Here is a tiny trained network, its code and every weight. The questions are about switching its units off for an input and a class, where a switched-off unit gives its printed mean instead of its output.

import numpy as np


def w(rows, s, z=0):
    codes = np.array(rows[::2]) - 128.0
    scale = np.full(codes.shape[1], s)
    scale[-1] = z or s
    return codes * scale


def norm(h):
    return h / np.sqrt((h * h).mean(-1, keepdims=True) + 1e-5)


def f(y):
    return np.maximum(y, 0)


def log_softmax(a):
    a = a - a.max(-1, keepdims=True)
    return a - np.log(np.exp(a).sum(-1, keepdims=True))


def net(x, mask):
    res = np.array(x, float).reshape(1, 3) / 4 @ E
    u = 0
    for l in range(3):
        y = f(norm(res) @ A[l][:, :-1].T + A[l][:, -1])
        res = res + np.where(mask[u : u + 7], y, B[l][:, -1]) @ B[l][:, :-1]
        u += 7
    return log_softmax(norm(res)[-1] @ U[:, :-1].T + U[:, -1])


A, B = {}, {}
E = w([
[186,128,186,145,149,102],'x0',
[198,61,131,2,27,168],'x1',
[152,157,107,72,192,135],'x2',
],0.011)
A[0] = w([
[210,151,187,131,130,128,73],'L0N0',
[106,103,183,209,51,123,93],'L0N1',
[184,102,203,144,211,127,1],'L0N2',
[163,133,108,57,168,122,134],'L0N3',
[126,119,109,84,254,131,13],'L0N4',
[151,151,155,90,192,136,79],'L0N5',
[40,130,54,71,156,162,63],'L0N6',
],0.017,0.0041)
B[0] = w([
[126,110,113,120,125,4,214],'L0N0',
[186,175,132,191,70,136,255],'L0N1',
[110,144,46,94,139,32,215],'L0N2',
[192,149,151,161,108,171,212],'L0N3',
[198,182,145,195,101,178,217],'L0N4',
[166,141,128,156,110,158,192],'L0N5',
[145,149,64,118,131,5,225],'L0N6',
],0.02,0.0086)
A[1] = w([
[144,133,132,90,178,105,4],'L1N0',
[72,182,127,212,250,138,186],'L1N1',
[131,154,86,158,132,124,246],'L1N2',
[206,186,146,151,149,98,158],'L1N3',
[41,136,37,117,101,154,74],'L1N4',
[144,53,152,40,80,153,134],'L1N5',
[178,165,126,37,149,149,79],'L1N6',
],0.019,0.0024)
B[1] = w([
[90,141,114,133,108,129,133],'L1N0',
[206,97,254,116,152,111,171],'L1N1',
[120,64,129,65,85,114,194],'L1N2',
[61,126,81,88,148,192,249],'L1N3',
[79,188,106,132,131,66,134],'L1N4',
[132,107,216,132,173,111,150],'L1N5',
[166,117,200,177,127,75,146],'L1N6',
],0.022)
A[2] = w([
[5,92,115,77,195,204,169],'L2N0',
[192,208,110,168,86,196,97],'L2N1',
[81,105,145,207,62,154,76],'L2N2',
[194,153,126,73,173,141,4],'L2N3',
[92,82,169,48,105,186,76],'L2N4',
[82,138,85,159,151,213,158],'L2N5',
[148,93,73,166,147,120,106],'L2N6',
],0.02,0.0025)
B[2] = w([
[72,71,111,8,225,184,147],'L2N0',
[118,64,124,119,56,246,255],'L2N1',
[159,195,154,154,67,186,204],'L2N2',
[102,180,168,225,37,88,234],'L2N3',
[148,125,196,109,228,129,237],'L2N4',
[99,99,62,97,170,149,171],'L2N5',
[30,197,200,89,145,157,168],'L2N6',
],0.017,0.0085)
U = w([
[162,104,253,116,193,107,158],'0',
[127,128,137,136,52,198,147],'1',
[92,149,74,90,126,5,150],'2',
[70,93,77,69,162,157,163],'3',
[121,74,63,223,229,120,3],'4',
],0.013,0.0068)

Each question gives the input, the list of numbers given to net, and the class t.
The units are the neurons (one row each of A and B). Each row of codes is followed by its name. A weight is (code - 128) times the scale printed after its matrix; where a second scale follows, it is the last column's (A, B and U).
mask holds one flag per neuron, layer by layer. A switched-off neuron (its flag False) gives its mean, the last column of its row in B, instead of its output. The means were averaged over made-up inputs and are rounded, as every weight is.
A unit's drop is (log p(t) with every unit on - log p(t) with that unit switched off) / (log p(t) with every unit on - log p(t) with every unit switched off).
The circuit of an input: a set's keep is (log p(t) with only the set's units on - log p(t) with every unit switched off) / (log p(t) with every unit on - log p(t) with every unit switched off). Starting from the 12 units with the biggest drops (on a tie, the unit counted first), units are removed one at a time, each time the one whose removal leaves the highest keep (on an exact tie, the one counted first), for as long as the keep stays at least 0.8.
circuit, biggest first: the units of the circuit, biggest drop first
most important unit: the unit with the biggest drop
top k neurons in layer l: the k neurons of layer l with the biggest drops, biggest first
drop of u: that unit's drop, to one decimal
input [0,-8,-6], class 0: circuit, biggest first	L1N1
input [0,-2,-1], class 3: circuit, biggest first	L2N0, L1N3
input [6,5,5], class 2: top 2 neurons in layer 2	L2N1, L2N2
input [-2,4,-4], class 0: top 4 neurons in layer 0	L0N4, L0N6, L0N3, L0N5
input [6,-6,7], class 1: top 2 neurons in layer 1	L1N1, L1N5
input [-6,-5,-3], class 2: top 2 neurons in layer 0	L0N6, L0N4
input [0,-3,3], class 3: top 2 neurons in layer 0	L0N1, L0N4
input [-4,-4,-1], class 0: top 2 neurons in layer 0	L0N2, L0N0
input [1,7,-6], class 0: top 2 neurons in layer 1	L1N5, L1N3
input [-4,-5,-5], class 0: top 2 neurons in layer 1	L1N1, L1N2
input [7,6,1], class 2: top 2 neurons in layer 1	L1N1, L1N2
input [-7,-8,3], class 0: top 2 neurons in layer 0	L0N2, L0N0
input [6,-1,3], class 2: top 2 neurons in layer 0	L0N2, L0N0
input [4,2,-2], class 2: most important unit	L0N0
input [-1,-5,-2], class 0: drop of L1N1	0.6
input [-8,3,-2], class 2: drop of L1N3	0.2
input [2,-3,3], class 3: drop of L0N1	0.4
input [-8,-5,0], class 2: drop of L0N6	1.0
